Here is a tiny trained network, its code and every weight. The questions are about switching its units off for an input and a class, where a switched-off unit gives its printed mean instead of its output.

import numpy as np


def w(rows, s, z=0):
    codes = np.array(rows[::2]) - 128.0
    scale = np.full(codes.shape[1], s)
    scale[-1] = z or s
    return codes * scale


def norm(h):
    return h / np.sqrt((h * h).mean(-1, keepdims=True) + 1e-5)


def f(y):
    return np.maximum(y, 0)


def log_softmax(a):
    a = a - a.max(-1, keepdims=True)
    return a - np.log(np.exp(a).sum(-1, keepdims=True))


def net(x, mask):
    res = np.array(x, float).reshape(1, 5) / 4 @ E
    u = 0
    for l in range(2):
        y = f(norm(res) @ A[l][:, :-1].T + A[l][:, -1])
        res = res + np.where(mask[u : u + 16], y, B[l][:, -1]) @ B[l][:, :-1]
        u += 16
    return log_softmax(norm(res)[-1] @ U[:, :-1].T + U[:, -1])


A, B = {}, {}
E = w([
[123,125,88,232],'x0',
[236,119,61,91],'x1',
[128,131,127,125],'x2',
[189,126,211,163],'x3',
[117,3,133,118],'x4',
],0.0029)
A[0] = w([
[175,143,155,15,76],'L0N1',
[181,72,202,164,93],'L0N2',
[142,136,169,63,58],'L0N3',
[87,176,156,116,115],'L0N4',
[225,168,65,98,13],'L0N5',
[153,67,83,245,65],'L0N6',
[202,145,99,125,92],'L0N7',
[181,128,78,207,114],'L0N8',
[145,202,147,86,102],'L0N9',
[135,238,155,143,2],'L0N10',
[198,254,77,150,39],'L0N11',
[176,134,167,143,128],'L0N12',
[130,174,62,246,75],'L0N13',
[148,30,155,75,123],'L0N14',
[160,146,204,184,92],'L0N15',
[38,116,42,107,218],'L0N16',
],0.0079,0.0042)
B[0] = w([
[17,131,175,50,208],'L0N1',
[183,205,71,119,188],'L0N2',
[35,180,86,44,161],'L0N3',
[92,99,145,202,176],'L0N4',
[174,2,26,63,189],'L0N5',
[23,138,85,58,192],'L0N6',
[158,11,165,97,179],'L0N7',
[66,113,159,25,196],'L0N8',
[48,136,32,177,194],'L0N9',
[108,146,40,193,171],'L0N10',
[86,130,18,161,228],'L0N11',
[159,180,94,97,174],'L0N12',
[50,157,156,19,212],'L0N13',
[58,121,19,231,198],'L0N14',
[184,216,99,96,182],'L0N15',
[244,205,152,141,255],'L0N16',
],0.0048,0.0047)
A[1] = w([
[79,125,151,103,100],'L1N1',
[245,203,86,61,111],'L1N2',
[230,79,88,116,59],'L1N3',
[86,152,229,234,130],'L1N4',
[219,194,129,111,93],'L1N5',
[162,148,134,4,172],'L1N6',
[157,65,138,93,87],'L1N7',
[91,111,3,153,137],'L1N8',
[138,75,63,187,120],'L1N9',
[116,30,117,176,119],'L1N10',
[145,172,75,27,129],'L1N11',
[121,150,202,95,89],'L1N12',
[52,122,124,72,42],'L1N13',
[64,171,109,88,68],'L1N14',
[153,209,77,149,117],'L1N15',
[61,238,179,165,253],'L1N16',
],0.0066,0.0034)
B[1] = w([
[105,101,165,86,149],'L1N1',
[151,114,197,213,188],'L1N2',
[138,51,150,59,146],'L1N3',
[171,19,2,55,157],'L1N4',
[162,86,178,202,147],'L1N5',
[123,69,174,177,207],'L1N6',
[101,64,68,101,136],'L1N7',
[103,196,166,185,248],'L1N8',
[112,218,87,152,158],'L1N9',
[124,157,61,105,138],'L1N10',
[146,99,192,166,240],'L1N11',
[127,126,106,136,136],'L1N12',
[84,147,218,146,170],'L1N13',
[126,133,211,124,197],'L1N14',
[201,90,166,154,194],'L1N15',
[147,41,110,109,255],'L1N16',
],0.0052,0.0067)
U = w([
[11,114,223,97,145],'0',
[150,14,23,104,146],'1',
[81,226,38,205,148],'2',
[113,107,140,177,253],'3',
[235,132,205,194,139],'4',
[160,186,140,99,66],'5',
[184,180,111,60,13],'6',
[200,217,116,44,6],'7',
],0.011,0.0074)

Each question gives the input, the list of numbers given to net, and the class t.
The units are the neurons (one row each of A and B). Each row of codes is followed by its name. A weight is (code - 128) times the scale printed after its matrix; where a second scale follows, it is the last column's (A, B and U).
mask holds one flag per neuron, layer by layer. A switched-off neuron (its flag False) gives its mean, the last column of its row in B, instead of its output. The means were averaged over made-up inputs and are rounded, as every weight is.
A unit's drop is (log p(t) with every unit on - log p(t) with that unit switched off) / (log p(t) with every unit on - log p(t) with every unit switched off).
The circuit of an input: a set's keep is (log p(t) with only the set's units on - log p(t) with every unit switched off) / (log p(t) with every unit on - log p(t) with every unit switched off). Starting from the 12 units with the biggest drops (on a tie, the unit counted first), units are removed one at a time, each time the one whose removal leaves the highest keep (on an exact tie, the one counted first), for as long as the keep stays at least 0.8.
units of the circuit, in order: the units of the circuit, biggest drop first
unit that matters most: the unit with the biggest drop
k most important neurons of layer l: the k neurons of layer l with the biggest drops, biggest first
drop of u: that unit's drop, to one decimal
input [5,7,-1,2,-5], class 1: unit that matters most -> L0N5
input [1,4,-7,-8,-7], class 4: units of the circuit, in order -> [L0N16; L1N2]
input [-4,0,2,7,-7], class 2: units of the circuit, in order -> [L0N9; L0N10]
input [6,-3,3,-5,-1], class 0: 2 most important neurons of layer 0 -> [L0N13; L0N6]
input [5,-5,7,5,-7], class 2: units of the circuit, in order -> [L0N10; L0N15; L1N6]
input [7,-8,8,-7,4], class 1: 2 most important neurons of layer 0 -> [L0N16; L0N5]
input [7,3,1,6,3], class 0: 2 most important neurons of layer 0 -> [L0N6; L0N8]
input [6,3,1,-6,-3], class 0: units of the circuit, in order -> [L0N13; L0N8]
input [7,6,8,1,8], class 2: 2 most important neurons of layer 0 -> [L0N14; L0N1]
input [-3,1,-4,-6,-5], class 4: 2 most important neurons of layer 1 -> [L1N15; L1N2]
input [4,-7,7,-8,-1], class 4: 3 most important neurons of layer 0 -> [L0N16; L0N1; L0N14]
input [-1,-8,-4,-5,8], class 1: 4 most important neurons of layer 0 -> [L0N5; L0N11; L0N16; L0N9]
input [8,7,5,-6,0], class 0: 2 most important neurons of layer 0 -> [L0N13; L0N8]
input [-8,5,-7,-4,6], class 0: unit that matters most -> L0N1
input [-4,-6,-3,6,-3], class 1: 3 most important neurons of layer 1 -> [L1N16; L1N4; L1N8]
input [-1,-2,1,7,7], class 2: 2 most important neurons of layer 0 -> [L0N14; L0N16]
input [1,-1,0,4,3], class 4: 4 most important neurons of layer 0 -> [L0N2; L0N11; L0N15; L0N9]
input [6,0,7,-8,-1], class 4: 2 most important neurons of layer 0 -> [L0N16; L0N1]
input [5,-5,7,-8,-6], class 4: 2 most important neurons of layer 0 -> [L0N16; L0N14]
input [-8,6,-6,1,1], class 0: units of the circuit, in order -> [L0N1]
input [-5,0,-7,-6,-5], class 3: 2 most important neurons of layer 0 -> [L0N16; L0N14]
input [-4,2,-1,6,-6], class 2: 3 most important neurons of layer 0 -> [L0N9; L0N11; L0N10]
input [-7,7,1,-8,2], class 4: drop of L0N14 -> -0.1
input [3,-7,-5,-4,7], class 1: drop of L0N9 -> 0.5
input [-1,5,1,1,7], class 2: drop of L0N14 -> 1.0
input [1,-8,-1,8,6], class 1: drop of L1N14 -> 0.0
input [-7,6,2,-1,-6], class 0: units of the circuit, in order -> [L0N1]
